157,109,102,101,127,101,144
149,101,112,137,100,119,157
| 157

129,131,116,149
141,112,125,140
144,110,121,150
| 129

137,153,138,116 | 137

134,121,144,123,101 | 134

137,134,135,104,134,148 | 137

104,137,130,134,134 | 104

148,137,120,113,119,155,110 | 148

128,127,127,119,131
130,126,128,102,129
128,128,128,122,130
| 128

142,112,138,123,146
140,109,151,112,145
140,103,137,111,148
| 142

112,120,99,106,98,99
129,126,99,118,130,117
| 112
---
[[128 136 148 127 126 141 149 124 133 128 141]
 [126 128 125 126 127 128 126 129 133 124 125]
 [115 130 135 128 113 140 144 115 145 113 135]
 [140 135 136 123 140 129 129 142 128 133 126]
 [138 132 128 123 140 125 122 142 127 133 121]
 [115 121 122 133 114 129 131 112 130 121 132]
 [118 126 127 129 117 133 135 117 137 119 131]
 [118 123 124 131 118 129 130 117 131 122 131]
 [135 132 134 126 135 128 129 134 125 133 129]
 [141 138 145 124 140 133 137 140 126 137 133]
 [120 127 127 128 120 132 132 121 137 119 129]
 [136 127 124 128 137 121 118 136 118 136 123]] ⇒ 133

[[119 149 132 129 152 153 107 142 118 139 106 122 115 107]
 [129 142 106 107 144 115 112 122 139 120 105 136 125 143]
 [119 103 113 137 127 128 115 109 110 152 133 107 111 138]
 [106 145 120 128 109 129 129 134 116 119 124 135 150 123]
 [128 129 151 125 108 109 103 138 132 126 148 146 115 107]
 [149 142 134 124 113 147 139 117 118 148 132 145 148 106]
 [137 151 145 126 129 119 114 127 104 119 145 117 138 147]] ⇒ 107

[[142 143 122 135 137 115 150]
 [113 126 135 129 126 127 151]
 [120 118 138 117 112 128 145]
 [120 118 138 118 113 128 144]
 [119 118 137 118 112 128 145]] ⇒ 145

[[130 143 123 131 139 122 121 118 127 142 151]
 [131 142 119 131 138 117 125 119 120 134 150]
 [130 147 119 131 136 117 125 115 125 135 152]
 [129 147 121 133 137 121 122 119 127 142 153]
 [128 145 122 133 136 122 120 120 127 142 153]
 [130 145 120 129 139 115 123 118 120 134 155]
 [129 140 123 127 135 123 117 121 125 136 153]
 [132 145 120 129 137 117 125 115 123 133 151]] ⇒ 155

[[125 134 121 126 129 120 123 132 135 118 148 111 115 111 116 113]
 [124 126 132 129 123 132 139 134 136 135 117 136 129 130 135 127]
 [124 126 134 140 129 137 139 144 149 125 132 124 124 116 126 111]
 [136 123 135 146 141 141 123 131 131 117 142 120 133 124 120 121]
 [116 132 126 110 110 119 143 129 131 147 101 146 126 136 145 137]
 [116 130 131 131 119 130 147 149 156 131 125 127 118 113 130 108]] ⇒ 121

[[145 146 137 146 133 148 136 151 129 131 128]
 [132 139 147 134 140 145 120 137 128 142 139]
 [139 137 132 144 134 130 142 139 141 131 134]
 [127 139 152 140 150 142 119 132 134 152 151]
 [118 122 129 115 127 131 112 120 114 130 125]
 [138 129 113 135 117 119 148 134 135 113 117]
 [125 118 107 118 111 117 132 123 118 110 109]
 [128 122 107 127 114 119 137 127 121 111 111]
 [111 121 130 123 136 126 110 115 117 138 135]
 [128 133 128 141 135 133 129 133 123 132 130]
 [110 118 129 121 135 122 113 111 121 136 136]] ⇒ 135
---
[[111 133 126 107 134]
 [131 118 116 132 133]
 [128 124 125 130 130]] -> 126

[[140 138 131 122 132 131 134]
 [142 128 143 127 125 123 130]
 [135 112 138 153 125 127 139]] -> 131

[[121 156 147 101 107 129 116]
 [139 127 127 121 126 136 138]
 [108 152 143 105 109 132 106]] -> 147

[[136 139 113 113 130 136 148]
 [133 133 119 119 132 133 118]
 [114 104 141 136 105 109 122]] -> 113

[[128 137 129 130 133 129 142]
 [128 128 132 152 129 130 128]
 [128 128 133 153 128 129 128]] -> 129

[[112 130 136 141 128 147]
 [119 106 119 129 110 133]
 [152 142 126 146 134 143]] -> 136

[[133 123 123 119]
 [129 132 136 116]
 [135 156 132 132]] -> 123

[[117 132 130 128 135 143 123]
 [121 128 119 131 125 134 128]
 [123 121 137 126 126 100 116]] -> 130

[[131 119 100 109]
 [144 122  99 114]
 [118 119 106 107]] -> 100
---
[[152 131 133 139 115 123 130]
 [127 115 127 135 145 139 116]] => 130

[139 131 116 149] => 149

[127 130 130 123 106] => 106

[154 146 133 120 107] => 107

[124 123 112 153] => 153

[109 114 157 111 134] => 134

[107 156 137 103 129] => 129

[119 110 137 114 134 108 150] => 150
---
[128 127 129 127 142 152] ans = 152, 128

[145 139 103 109 133 124] ans = 124, 145

[134 133 115 137 113 122 100] ans = 100, 134

[131 128 154 151 155 133] ans = 133, 131

[145 141 134 149 101] ans = 101, 145

[[124 136 123 135 139 139 139]
 [108 125 106 120 155 125 117]] ans = 139, 108

[158 154 126 131 141 152 123] ans = 123, 158

[137 155 136 146 134] ans = 134, 137
---
[[132 130 129 133 129]
 [123 157 132 144 135]
 [123 125 135 127 112]] Answer: 135

[[105 120 114 133 153]
 [143 122 144 124 110]] Answer: 110

[[122 101 140 111]
 [130 130 129 129]
 [130 118 136 122]] Answer: 129

[[107 142 144 132 117 106 125]
 [124 142 109 117 149 114 107]] Answer: 107

[[117 141 125 120 122]
 [124 118 105 114 147]] Answer: 147

[[107 108 156 110 127 108]
 [143 145 135 142 123 145]
 [126 128 124 137 138 149]] Answer: 145
---
[[103 135 129 109]
 [116 137 141 127]
 [132 114 117 137]]: 114

[106 139 111 122 146]: 122

[146 152 107 103 143 145]: 143

[128 123 152 126 135]: 128

[110 116 124 102 129]: 116

[105 115 112 129 149 130 135]: 115

[[132 121 148 117 132 100 144]
 [102 128 109 138 126 114 136]]: 109
